Below are the code and all the weights of a small trained network. Each question names an input and a class and asks about switching units off, where a switched-off unit gives its printed mean instead of its output.

import numpy as np


def w(rows, s, z=0):
    codes = np.array(rows[::2]) - 128.0
    scale = np.full(codes.shape[1], s)
    scale[-1] = z or s
    return codes * scale


def norm(h):
    return h / np.sqrt((h * h).mean(-1, keepdims=True) + 1e-5)


def f(y):
    return np.maximum(y, 0)


def log_softmax(a):
    a = a - a.max(-1, keepdims=True)
    return a - np.log(np.exp(a).sum(-1, keepdims=True))


def net(x, mask):
    res = np.array(x, float).reshape(1, 3) / 4 @ E
    u = 0
    for l in range(3):
        y = f(norm(res) @ A[l][:, :-1].T + A[l][:, -1])
        res = res + np.where(mask[u : u + 11], y, B[l][:, -1]) @ B[l][:, :-1]
        u += 11
    return log_softmax(norm(res)[-1] @ U[:, :-1].T + U[:, -1])


A, B = {}, {}
E = w([
[167,49,44,197,146,25,113,129,103,103],'x0',
[97,155,91,85,136,100,181,134,207,3],'x1',
[48,56,180,71,146,86,20,128,141,99],'x2',
],0.0056)
A[0] = w([
[137,154,151,114,85,69,115,167,135,154,71],'0.n1',
[142,102,70,120,154,107,142,65,128,41,113],'0.n2',
[108,154,100,103,120,114,105,123,123,145,67],'0.n3',
[124,146,54,117,160,138,140,47,149,28,2],'0.n4',
[115,107,170,119,157,174,69,97,56,163,159],'0.n5',
[150,199,115,191,65,137,206,103,147,127,147],'0.n6',
[168,57,78,160,146,103,126,251,101,62,33],'0.n7',
[139,105,81,154,100,74,100,193,104,134,25],'0.n8',
[96,111,154,112,106,92,29,74,133,57,102],'0.n9',
[100,169,136,40,116,168,164,93,191,70,136],'0.n10',
[184,123,96,139,116,142,126,53,114,238,136],'0.n11',
],0.0034,0.0031)
B[0] = w([
[138,123,130,136,118,141,148,122,149,139,128],'0.n1',
[118,157,176,182,141,88,114,137,150,171,194],'0.n2',
[114,107,132,147,136,145,149,146,118,129,128],'0.n3',
[95,180,148,151,77,68,131,184,144,150,167],'0.n4',
[108,160,147,168,137,58,164,171,212,128,244],'0.n5',
[98,38,153,70,209,106,137,177,96,122,240],'0.n6',
[91,163,150,193,197,171,117,111,126,94,174],'0.n7',
[69,188,126,162,208,139,134,86,124,109,153],'0.n8',
[183,106,114,109,203,135,254,185,81,164,210],'0.n9',
[115,152,166,204,121,74,115,184,153,164,251],'0.n10',
[93,175,155,155,132,60,129,181,162,112,228],'0.n11',
],0.0046,0.0032)
A[1] = w([
[88,44,140,52,127,125,44,107,134,117,18],'1.n1',
[193,156,63,141,104,175,190,140,93,128,71],'1.n2',
[110,126,138,174,191,107,161,196,136,148,146],'1.n3',
[197,152,67,143,97,180,181,108,116,157,26],'1.n4',
[163,111,158,156,84,161,68,107,40,204,29],'1.n5',
[181,53,54,152,115,84,104,79,98,111,68],'1.n6',
[129,160,151,60,83,224,117,84,132,134,25],'1.n7',
[129,162,168,52,63,254,115,112,146,124,37],'1.n8',
[187,167,75,149,99,155,200,107,130,127,4],'1.n9',
[170,90,59,133,113,108,106,66,95,93,6],'1.n10',
[129,158,184,94,120,117,147,147,139,156,72],'1.n11',
],0.0067,0.0023)
B[1] = w([
[228,74,192,72,172,167,248,158,36,128,167],'1.n1',
[114,57,188,51,175,102,115,132,88,103,167],'1.n2',
[127,148,159,80,74,170,89,51,87,105,254],'1.n3',
[112,24,207,77,201,78,105,179,93,117,155],'1.n4',
[136,179,114,125,57,65,157,197,233,132,176],'1.n5',
[64,184,88,184,160,254,145,105,114,115,168],'1.n6',
[87,101,56,177,171,134,122,91,152,108,153],'1.n7',
[77,153,15,230,212,191,103,69,89,99,174],'1.n8',
[145,50,194,83,159,119,139,167,111,117,160],'1.n9',
[69,165,91,161,164,200,121,101,122,103,139],'1.n10',
[121,120,76,171,135,140,122,87,104,106,187],'1.n11',
],0.0055,0.0077)
A[2] = w([
[112,143,131,100,136,176,124,135,138,91,102],'2.n1',
[166,120,125,157,84,114,77,170,138,247,3],'2.n2',
[147,83,66,179,144,105,105,137,104,106,81],'2.n3',
[149,141,68,76,97,92,174,163,254,68,33],'2.n4',
[122,100,140,90,148,130,140,148,137,121,63],'2.n5',
[146,75,33,168,124,102,104,75,137,122,18],'2.n6',
[142,103,29,160,142,110,98,113,103,109,45],'2.n7',
[137,147,132,124,66,121,114,83,102,111,179],'2.n8',
[122,139,135,96,92,156,67,27,106,117,95],'2.n9',
[155,74,152,52,148,126,167,167,109,139,74],'2.n10',
[139,113,115,126,118,144,116,135,134,130,88],'2.n11',
],0.0073,0.0023)
B[2] = w([
[149,89,100,194,100,118,124,113,123,177,196],'2.n1',
[82,194,166,123,56,15,187,227,249,6,209],'2.n2',
[69,162,128,150,166,212,159,111,186,173,183],'2.n3',
[136,183,217,171,38,42,119,247,179,253,195],'2.n4',
[165,84,112,141,108,135,143,144,121,188,180],'2.n5',
[92,180,131,165,151,204,106,111,127,145,163],'2.n6',
[79,166,143,136,139,199,122,109,139,188,180],'2.n7',
[181,110,81,82,99,116,147,105,141,108,165],'2.n8',
[195,118,42,124,97,99,83,86,129,112,182],'2.n9',
[201,58,103,67,156,135,118,143,96,155,254],'2.n10',
[119,130,146,134,129,134,130,138,138,124,128],'2.n11',
],0.0054,0.0045)
U = w([
[55,186,79,207,205,244,131,71,119,134,191],'0',
[203,2,177,22,194,133,167,186,52,149,176],'1',
[112,198,175,145,40,33,150,230,202,142,154],'2',
[237,124,30,81,56,114,67,39,100,97,2],'3',
],0.0083,0.002)

Each question gives the input, the list of numbers given to net, and the class t.
The units are the neurons (one row each of A and B). Each row of codes is followed by its name. A weight is (code - 128) times the scale printed after its matrix; where a second scale follows, it is the last column's (A, B and U).
mask holds one flag per neuron, layer by layer. A switched-off neuron (its flag False) gives its mean, the last column of its row in B, instead of its output. The means were averaged over made-up inputs and are rounded, as every weight is.
A unit's drop is (log p(t) with every unit on - log p(t) with that unit switched off) / (log p(t) with every unit on - log p(t) with every unit switched off).
The circuit of an input: a set's keep is (log p(t) with only the set's units on - log p(t) with every unit switched off) / (log p(t) with every unit on - log p(t) with every unit switched off). Starting from the 12 units with the biggest drops (on a tie, the unit counted first), units are removed one at a time, each time the one whose removal leaves the highest keep (on an exact tie, the one counted first), for as long as the keep stays at least 0.8.
units of the circuit, in order: the units of the circuit, biggest drop first
unit that matters most: the unit with the biggest drop
k most important neurons: the k neurons with the biggest drops, biggest first
k most important neurons of layer l: the k neurons of layer l with the biggest drops, biggest first
drop of u: that unit's drop, to one decimal
input [0,3,2], class 3: 4 most important neurons -> [1.n3, 1.n5, 0.n5, 0.n9]
input [-6,-7,4], class 2: units of the circuit, in order -> [1.n5]
input [6,8,-8], class 1: units of the circuit, in order -> [1.n9, 1.n2]
input [-2,-7,5], class 2: 3 most important neurons -> [2.n2, 1.n5, 0.n6]
input [-3,-1,0], class 3: 2 most important neurons of layer 0 -> [0.n5, 0.n10]
input [-5,-7,-6], class 2: 3 most important neurons -> [1.n5, 2.n2, 0.n9]
input [-6,-3,6], class 0: 2 most important neurons -> [1.n8, 0.n6]
input [8,2,-8], class 0: 2 most important neurons -> [1.n6, 1.n1]
input [6,-7,-8], class 1: 2 most important neurons -> [1.n2, 1.n4]
input [-8,-8,5], class 0: 3 most important neurons of layer 0 -> [0.n10, 0.n2, 0.n4]
input [2,-5,-6], class 1: 3 most important neurons -> [1.n2, 1.n4, 0.n10]
input [-8,7,4], class 0: 2 most important neurons of layer 1 -> [1.n8, 1.n5]
input [6,-5,-5], class 0: 3 most important neurons -> [1.n6, 0.n9, 1.n1]
input [1,1,1], class 3: unit that matters most -> 1.n3
input [-3,-1,-2], class 3: drop of 2.n9 -> 0.1
input [1,-4,2], class 2: drop of 2.n2 -> 0.4
input [0,2,-3], class 3: drop of 1.n3 -> 1.1
input [1,7,-8], class 1: drop of 1.n2 -> 0.1
